Here is a tiny trained network, its code and every weight. The questions are about switching its units off for an input and a target symbol, where a switched-off unit gives its printed mean instead of its output.

import numpy as np


def w(rows, s, z=0):
    codes = np.array(rows[::2]) - 128.0
    scale = np.full(codes.shape[1], s)
    scale[-1] = z or s
    return codes * scale


def norm(h):
    return h / np.sqrt((h * h).mean(-1, keepdims=True) + 1e-5)


def f(y):
    return y / 2 * (1 + np.tanh(0.7978845608 * (y + 0.044715 * y**3)))


def softmax(a):
    e = np.exp(a - a.max(-1, keepdims=True))
    return e / e.sum(-1, keepdims=True)


def log_softmax(a):
    a = a - a.max(-1, keepdims=True)
    return a - np.log(np.exp(a).sum(-1, keepdims=True))


def net(x, mask):
    ids = ['ΘΦΩβγδεζηλξπστ'.index(c) for c in x.split()]
    T = len(ids)
    res = E[ids] + P[:T]
    r = norm(res)
    for j in range(3):
        rows = slice(3 * j, 3 * j + 3)
        q, k, v = (r @ M[0][rows].T for M in (Q, K, V))
        z = softmax(np.where(np.tri(T) > 0, q @ k.T / 3**0.5, -1e9)) @ v
        o = O[0][rows]
        res = res + np.where(mask[j], z, o[:, -1]) @ o[:, :-1]
    y = f(norm(res) @ A[0][:, :-1].T + A[0][:, -1])
    res = res + np.where(mask[3:7], y, B[0][:, -1]) @ B[0][:, :-1]
    return log_softmax(norm(res)[-1] @ U[:, :-1].T + U[:, -1])


Q, K, V, O, A, B = {}, {}, {}, {}, {}, {}
E = w([
[51,240,166,124,113],'Θ',
[113,106,162,109,252],'Φ',
[230,186,108,168,145],'Ω',
[3,189,160,124,166],'β',
[56,228,158,136,68],'γ',
[217,147,170,107,49],'δ',
[75,226,187,108,125],'ε',
[92,229,110,197,110],'ζ',
[151,97,66,223,189],'η',
[71,219,104,186,196],'λ',
[180,142,214,54,122],'ξ',
[68,13,146,136,109],'π',
[9,161,170,116,131],'σ',
[58,204,102,196,50],'τ',
],0.0044)
P = w([
[92,184,252,245,135],'0',
[70,185,141,136,125],'1',
[103,164,186,165,130],'2',
[132,139,206,186,134],'3',
[97,165,103,102,122],'4',
[115,147,131,124,123],'5',
[144,137,145,136,130],'6',
[121,142,85,82,130],'7',
[142,123,114,115,129],'8',
[151,117,116,116,130],'9',
[133,135,81,74,120],'10',
],0.0038)
Q[0] = w([
[188,48,126,123,67],'h0',
[98,204,85,152,133],'h0',
[67,249,48,156,204],'h0',
[130,111,234,237,127],'h1',
[150,131,192,125,142],'h1',
[146,148,139,166,186],'h1',
[80,25,116,96,72],'h2',
[147,224,162,47,191],'h2',
[112,237,144,116,26],'h2',
],0.015)
K[0] = w([
[86,186,128,164,95],'h0',
[178,61,98,108,111],'h0',
[221,53,81,84,164],'h0',
[134,131,253,222,140],'h1',
[120,133,142,200,118],'h1',
[113,127,154,141,81],'h1',
[34,46,126,134,120],'h2',
[198,215,194,80,148],'h2',
[248,58,94,69,100],'h2',
],0.015)
V[0] = w([
[169,136,56,212,84],'h0',
[192,218,148,94,135],'h0',
[147,136,71,146,221],'h0',
[92,196,49,176,87],'h1',
[212,175,76,177,200],'h1',
[66,144,130,105,250],'h1',
[116,111,85,199,35],'h2',
[115,184,110,172,172],'h2',
[195,168,145,145,109],'h2',
],0.017)
O[0] = w([
[136,216,49,207,150,110],'h0',
[213,159,101,24,140,175],'h0',
[225,92,132,194,167,98],'h0',
[208,90,206,146,41,253],'h1',
[183,10,87,39,137,80],'h1',
[39,28,205,103,128,162],'h1',
[103,42,64,98,28,125],'h2',
[228,107,87,163,158,176],'h2',
[145,154,57,44,144,211],'h2',
],0.011,0.012)
A[0] = w([
[109,124,201,157,254,131],'n0',
[71,173,104,185,129,156],'n1',
[179,61,70,252,193,81],'n2',
[174,193,201,82,109,2],'n3',
],0.013,0.0019)
B[0] = w([
[110,7,52,13,18,158],'n0',
[58,186,89,172,173,142],'n1',
[6,152,130,181,233,213],'n2',
[131,160,175,226,209,254],'n3',
],0.011,0.0072)
U = w([
[103,45,125,98,138,67],'Θ',
[161,182,176,171,102,254],'Φ',
[137,57,95,142,222,117],'Ω',
[163,7,148,97,154,145],'β',
[141,138,173,142,138,179],'γ',
[197,181,172,185,40,120],'δ',
[200,177,31,92,168,117],'ε',
[62,135,57,206,181,162],'ζ',
[74,185,60,29,133,151],'η',
[99,176,209,56,246,61],'λ',
[2,114,150,160,69,85],'ξ',
[173,100,73,151,28,84],'π',
[108,100,148,124,110,67],'σ',
[180,106,73,110,130,68],'τ',
],0.0082,0.0057)

Each question gives the input, a string of symbols that net reads in full, and the target symbol t.
The units are the heads (3 rows each of Q, K, V and O) and the neurons (one row each of A and B). Each row of codes is followed by its name. A weight is (code - 128) times the scale printed after its matrix; where a second scale follows, it is the last column's (O, A, B and U).
mask holds one flag per unit, heads first, then neurons. A switched-off unit (its flag False) gives its mean, the last column of its rows in O or B, instead of its output. The means were averaged over made-up inputs and are rounded, as every weight is.
A unit's drop is (log p(t) with every unit on - log p(t) with that unit switched off) / (log p(t) with every unit on - log p(t) with every unit switched off).
The circuit of an input: a set's keep is (log p(t) with only the set's units on - log p(t) with every unit switched off) / (log p(t) with every unit on - log p(t) with every unit switched off). Starting from all 7 units, units are removed one at a time, each time the one whose removal leaves the highest keep (on an exact tie, the one counted first), for as long as the keep stays at least 0.8.
circuit, biggest first: the units of the circuit, biggest drop first
top k neurons: the k neurons with the biggest drops, biggest first
which heads matter: for each layer, one digit per head in row order, 1 if its drop is at least 0.15 and else 0, layers parted by /
drop of u: that unit's drop, to one decimal
input ξ γ Θ η η τ, target ζ: circuit, biggest first -> h0, n2
input Θ Θ τ Θ Θ λ σ Ω τ, target ε: circuit, biggest first -> h0
input γ ε ε γ τ τ ξ γ γ ζ, target λ: which heads matter -> 101
input γ π π Θ γ γ γ Ω, target ε: which heads matter -> 100
input η τ γ γ Θ Θ ζ δ σ τ Θ, target η: which heads matter -> 101
input γ δ ζ, target η: which heads matter -> 101
input ξ γ Θ η, target ζ: which heads matter -> 000
input ξ Θ γ δ, target η: which heads matter -> 010
input π Θ β δ δ, target η: which heads matter -> 011
input η γ τ λ Φ, target β: which heads matter -> 100
input τ β γ λ Θ λ π γ γ Ω Φ, target β: top 2 neurons -> n0, n3
input ξ ξ Θ, target λ: circuit, biggest first -> h0, h2
input γ ξ ξ γ τ γ λ, target λ: circuit, biggest first -> h0, h2
input Ω Θ η Ω τ τ γ Θ γ, target ε: circuit, biggest first -> h2
input Θ ξ λ ξ Θ γ Θ, target λ: which heads matter -> 001
input Θ η Θ τ, target ζ: which heads matter -> 100
input λ γ τ λ, target β: which heads matter -> 010
input δ τ ξ Θ τ β τ, target λ: top 2 neurons -> n3, n0
input δ Ω λ γ, target ε: which heads matter -> 000
input Θ Φ γ λ γ δ ξ π γ γ, target ξ: circuit, biggest first -> h0
input γ γ η γ τ γ, target ζ: drop of h0 -> 1.1
input γ π γ λ β, target ξ: drop of h0 -> 0.4
input γ η λ Ω Θ, target ε: drop of h0 -> 0.4
input γ γ τ Θ ζ Θ γ Θ Φ γ, target β: drop of n0 -> 0.4
